Here is a tiny trained network, its code and every weight. The questions are about switching its units off for an input and a target symbol, where a switched-off unit gives its printed mean instead of its output.

import numpy as np


def w(rows, s, z=0):
    codes = np.array(rows[::2]) - 128.0
    scale = np.full(codes.shape[1], s)
    scale[-1] = z or s
    return codes * scale


def f(y):
    return np.maximum(y, 0)


def softmax(a):
    e = np.exp(a - a.max(-1, keepdims=True))
    return e / e.sum(-1, keepdims=True)


def log_softmax(a):
    a = a - a.max(-1, keepdims=True)
    return a - np.log(np.exp(a).sum(-1, keepdims=True))


def net(x, mask):
    ids = ['αλξστψω'.index(c) for c in x.split()]
    T = len(ids)
    res = E[ids] + P[:T]
    u = 0
    for l in range(3):
        q, k, v = (res @ M[l].T for M in (Q, K, V))
        z = softmax(np.where(np.tri(T) > 0, q @ k.T / 4**0.5, -1e9)) @ v
        res = res + np.where(mask[u], z, O[l][:, -1]) @ O[l][:, :-1]
        u += 1
        y = f(res @ A[l][:, :-1].T + A[l][:, -1])
        res = res + np.where(mask[u : u + 4], y, B[l][:, -1]) @ B[l][:, :-1]
        u += 4
    return log_softmax(res[-1] @ U[:, :-1].T + U[:, -1])


Q, K, V, O, A, B = {}, {}, {}, {}, {}, {}
E = w([
[119,125,158,190,180,105,3],'α',
[209,168,185,104,140,132,71],'λ',
[112,84,126,190,196,62,83],'ξ',
[183,111,148,96,155,84,173],'σ',
[46,233,64,106,114,146,225],'τ',
[69,168,177,136,113,201,135],'ψ',
[160,141,87,44,83,182,60],'ω',
],0.018)
P = w([
[93,191,167,185,18,103,94],'0',
[180,101,189,102,129,227,210],'1',
[55,80,102,1,135,111,125],'2',
[153,154,151,149,205,73,62],'3',
[182,151,169,81,154,194,229],'4',
[57,82,89,3,126,90,94],'5',
[155,176,143,179,177,64,38],'6',
[185,156,167,87,109,177,224],'7',
[29,63,107,24,110,84,106],'8',
[141,162,162,174,177,54,50],'9',
[188,139,178,88,101,167,220],'10',
[23,165,39,27,83,122,96],'11',
],0.0095)
Q[0] = w([
[141,60,2,82,95,118,119],'0.h1',
[144,145,173,157,143,128,168],'0.h1',
[79,203,165,160,166,116,197],'0.h1',
[92,144,103,137,138,131,69],'0.h1',
],0.0072)
K[0] = w([
[116,171,175,166,169,114,111],'0.h1',
[45,213,148,94,115,161,2],'0.h1',
[77,104,143,78,114,112,75],'0.h1',
[168,204,135,147,87,88,128],'0.h1',
],0.0055)
V[0] = w([
[204,86,59,197,18,166,188],'0.h1',
[57,114,254,102,159,202,163],'0.h1',
[117,90,152,59,182,168,177],'0.h1',
[121,172,79,57,104,28,66],'0.h1',
],0.0061)
O[0] = w([
[156,77,122,126,251,124,105,3],'0.h1',
[149,79,149,214,95,123,135,176],'0.h1',
[108,146,122,102,108,149,162,122],'0.h1',
[208,84,100,136,220,161,148,179],'0.h1',
],0.012,0.0045)
A[0] = w([
[1,87,26,154,130,98,106,39],'0.n1',
[106,221,116,148,131,137,149,180],'0.n2',
[145,141,45,207,161,2,167,145],'0.n3',
[101,153,110,110,146,32,133,248],'0.n4',
],0.0072,0.0013)
B[0] = w([
[131,48,2,77,117,73,130,244],'0.n1',
[31,53,156,161,142,40,155,254],'0.n2',
[46,44,99,65,133,142,149,243],'0.n3',
[104,58,48,81,200,99,161,231],'0.n4',
],0.0068,0.0039)
Q[1] = w([
[117,171,255,162,100,162,86],'1.h1',
[180,132,179,135,127,180,153],'1.h1',
[102,129,164,160,143,109,191],'1.h1',
[156,131,97,88,95,144,158],'1.h1',
],0.0098)
K[1] = w([
[191,95,152,135,153,118,117],'1.h1',
[19,207,155,93,84,164,136],'1.h1',
[70,169,142,147,241,192,254],'1.h1',
[160,132,23,93,52,195,208],'1.h1',
],0.0074)
V[1] = w([
[136,192,96,146,187,60,92],'1.h1',
[126,113,126,89,103,186,177],'1.h1',
[121,102,121,147,172,254,128],'1.h1',
[162,146,78,168,119,55,155],'1.h1',
],0.008)
O[1] = w([
[74,119,125,206,68,92,105,120],'1.h1',
[199,169,15,202,1,218,105,139],'1.h1',
[87,151,172,77,106,112,203,4],'1.h1',
[207,149,240,63,142,98,176,170],'1.h1',
],0.0087,0.0039)
A[1] = w([
[182,124,210,165,101,231,117,252],'1.n1',
[233,140,165,165,254,46,84,193],'1.n2',
[169,146,68,78,70,44,174,187],'1.n3',
[31,87,105,20,85,131,128,140],'1.n4',
],0.0062,0.0028)
B[1] = w([
[16,101,76,127,133,28,189,204],'1.n1',
[171,224,23,197,97,185,116,247],'1.n2',
[94,178,169,47,170,175,188,236],'1.n3',
[193,136,118,196,2,55,171,254],'1.n4',
],0.0093,0.0071)
Q[2] = w([
[161,37,10,139,1,201,87],'2.h1',
[221,105,176,90,61,99,182],'2.h1',
[163,129,94,181,188,69,137],'2.h1',
[154,97,23,66,47,14,11],'2.h1',
],0.0062)
K[2] = w([
[254,115,136,118,161,158,5],'2.h1',
[132,43,163,42,102,162,163],'2.h1',
[181,137,76,185,159,30,210],'2.h1',
[196,34,149,154,136,152,93],'2.h1',
],0.006)
V[2] = w([
[37,114,79,97,161,32,115],'2.h1',
[144,36,254,144,109,143,108],'2.h1',
[148,122,122,179,106,121,230],'2.h1',
[53,217,184,77,108,146,161],'2.h1',
],0.0042)
O[2] = w([
[146,133,147,135,80,178,73,188],'2.h1',
[122,90,78,139,193,97,178,1],'2.h1',
[149,50,127,193,129,65,123,176],'2.h1',
[150,195,166,255,131,145,101,104],'2.h1',
],0.0098,0.0073)
A[2] = w([
[174,212,239,219,119,194,94,253],'2.n1',
[88,147,85,162,191,73,1,72],'2.n2',
[171,141,57,199,51,100,131,45],'2.n3',
[138,109,47,91,154,172,196,174],'2.n4',
],0.0076,0.0038)
B[2] = w([
[80,175,126,130,183,152,76,215],'2.n1',
[218,179,120,105,139,10,199,194],'2.n2',
[87,133,37,149,165,169,115,250],'2.n3',
[147,206,114,94,218,169,168,185],'2.n4',
],0.011,0.012)
U = w([
[129,111,110,123,189,178,126,130],'α',
[190,154,163,156,111,123,153,154],'λ',
[116,112,156,95,106,141,60,253],'ξ',
[141,120,83,195,124,192,73,48],'σ',
[181,111,102,180,90,112,126,62],'τ',
[2,77,104,81,198,118,59,91],'ψ',
[122,119,130,204,68,134,144,140],'ω',
],0.0095,0.0076)

Each question gives the input, a string of symbols that net reads in full, and the target symbol t.
The units are the heads (4 rows each of Q, K, V and O) and the neurons (one row each of A and B). Each row of codes is followed by its name. A weight is (code - 128) times the scale printed after its matrix; where a second scale follows, it is the last column's (O, A, B and U).
mask holds one flag per unit, layer by layer, with each layer's heads first. A switched-off unit (its flag False) gives its mean, the last column of its rows in O or B, instead of its output. The means were averaged over made-up inputs and are rounded, as every weight is.
A unit's drop is (log p(t) with every unit on - log p(t) with that unit switched off) / (log p(t) with every unit on - log p(t) with every unit switched off).
The circuit of an input: a set's keep is (log p(t) with only the set's units on - log p(t) with every unit switched off) / (log p(t) with every unit on - log p(t) with every unit switched off). Starting from the 12 units with the biggest drops (on a tie, the unit counted first), units are removed one at a time, each time the one whose removal leaves the highest keep (on an exact tie, the one counted first), for as long as the keep stays at least 0.8.
units of the circuit, in order: the units of the circuit, biggest drop first
most important unit: the unit with the biggest drop
k most important neurons: the k neurons with the biggest drops, biggest first
drop of u: that unit's drop, to one decimal
input α ω ξ ξ λ ξ ω α τ α ω, target α: most important unit => 1.h1
input τ ξ ω σ τ σ τ ξ ξ σ, target α: 2 most important neurons => (1.n2 0.n2)
input σ σ α ψ ω ξ ω, target ξ: 2 most important neurons => (1.n2 2.n3)
input ω ξ α ξ λ ξ ξ τ, target σ: units of the circuit, in order => (2.h1 2.n1 1.n3 2.n3)
input ξ ω τ ψ τ λ σ σ α ξ, target τ: 3 most important neurons => (2.n2 2.n1 1.n2)
input λ τ ξ ψ τ τ τ σ ω λ, target σ: 3 most important neurons => (1.n2 2.n1 2.n3)
input α ξ ξ τ, target ω: units of the circuit, in order => (0.n2 2.h1 2.n4)
input σ τ ξ τ σ ω ψ ω α α ω, target α: 4 most important neurons => (2.n4 1.n1 1.n4 0.n2)
input ψ ξ τ ξ τ ξ ψ σ α, target τ: units of the circuit, in order => (2.n2 1.n3)
input ξ ω τ λ ξ ξ λ λ, target ξ: 2 most important neurons => (1.n4 1.n2)
input ω ξ ω ω ξ ξ α ψ σ, target λ: 2 most important neurons => (1.n3 2.n3)
input ξ α τ λ, target σ: 4 most important neurons => (1.n2 2.n1 0.n3 2.n3)
input σ ω ξ ξ α, target ξ: units of the circuit, in order => (1.n4 2.n3 2.n4)
input ψ σ ξ α α ψ σ λ ξ τ τ, target σ: 2 most important neurons => (2.n1 2.n2)
input σ λ λ σ τ τ τ λ ω, target σ: units of the circuit, in order => (1.h1 2.n3)
input ψ ω ψ α ψ ω, target σ: most important neuron => (2.n3)
input τ λ ψ α λ, target ω: units of the circuit, in order => (1.n1 0.h1 2.n4)
input ω τ τ, target α: units of the circuit, in order => (2.n4 1.h1)
input τ λ λ τ, target ω: units of the circuit, in order => (0.n2 2.h1)
input τ ψ τ ξ σ, target σ: units of the circuit, in order => (2.h1 2.n1 1.n3)
input ψ ω ψ α ξ λ σ, target α: units of the circuit, in order => (1.n4)
input σ σ α ξ σ ξ ξ ξ, target ξ: 4 most important neurons => (1.n4 2.n3 2.n2 0.n1)
input ξ ξ τ τ ω σ, target λ: 3 most important neurons => (2.n3 1.n3 2.n1)
input ψ σ ω ω ξ σ α τ λ ψ, target ψ: drop of 2.n1 => 1.8
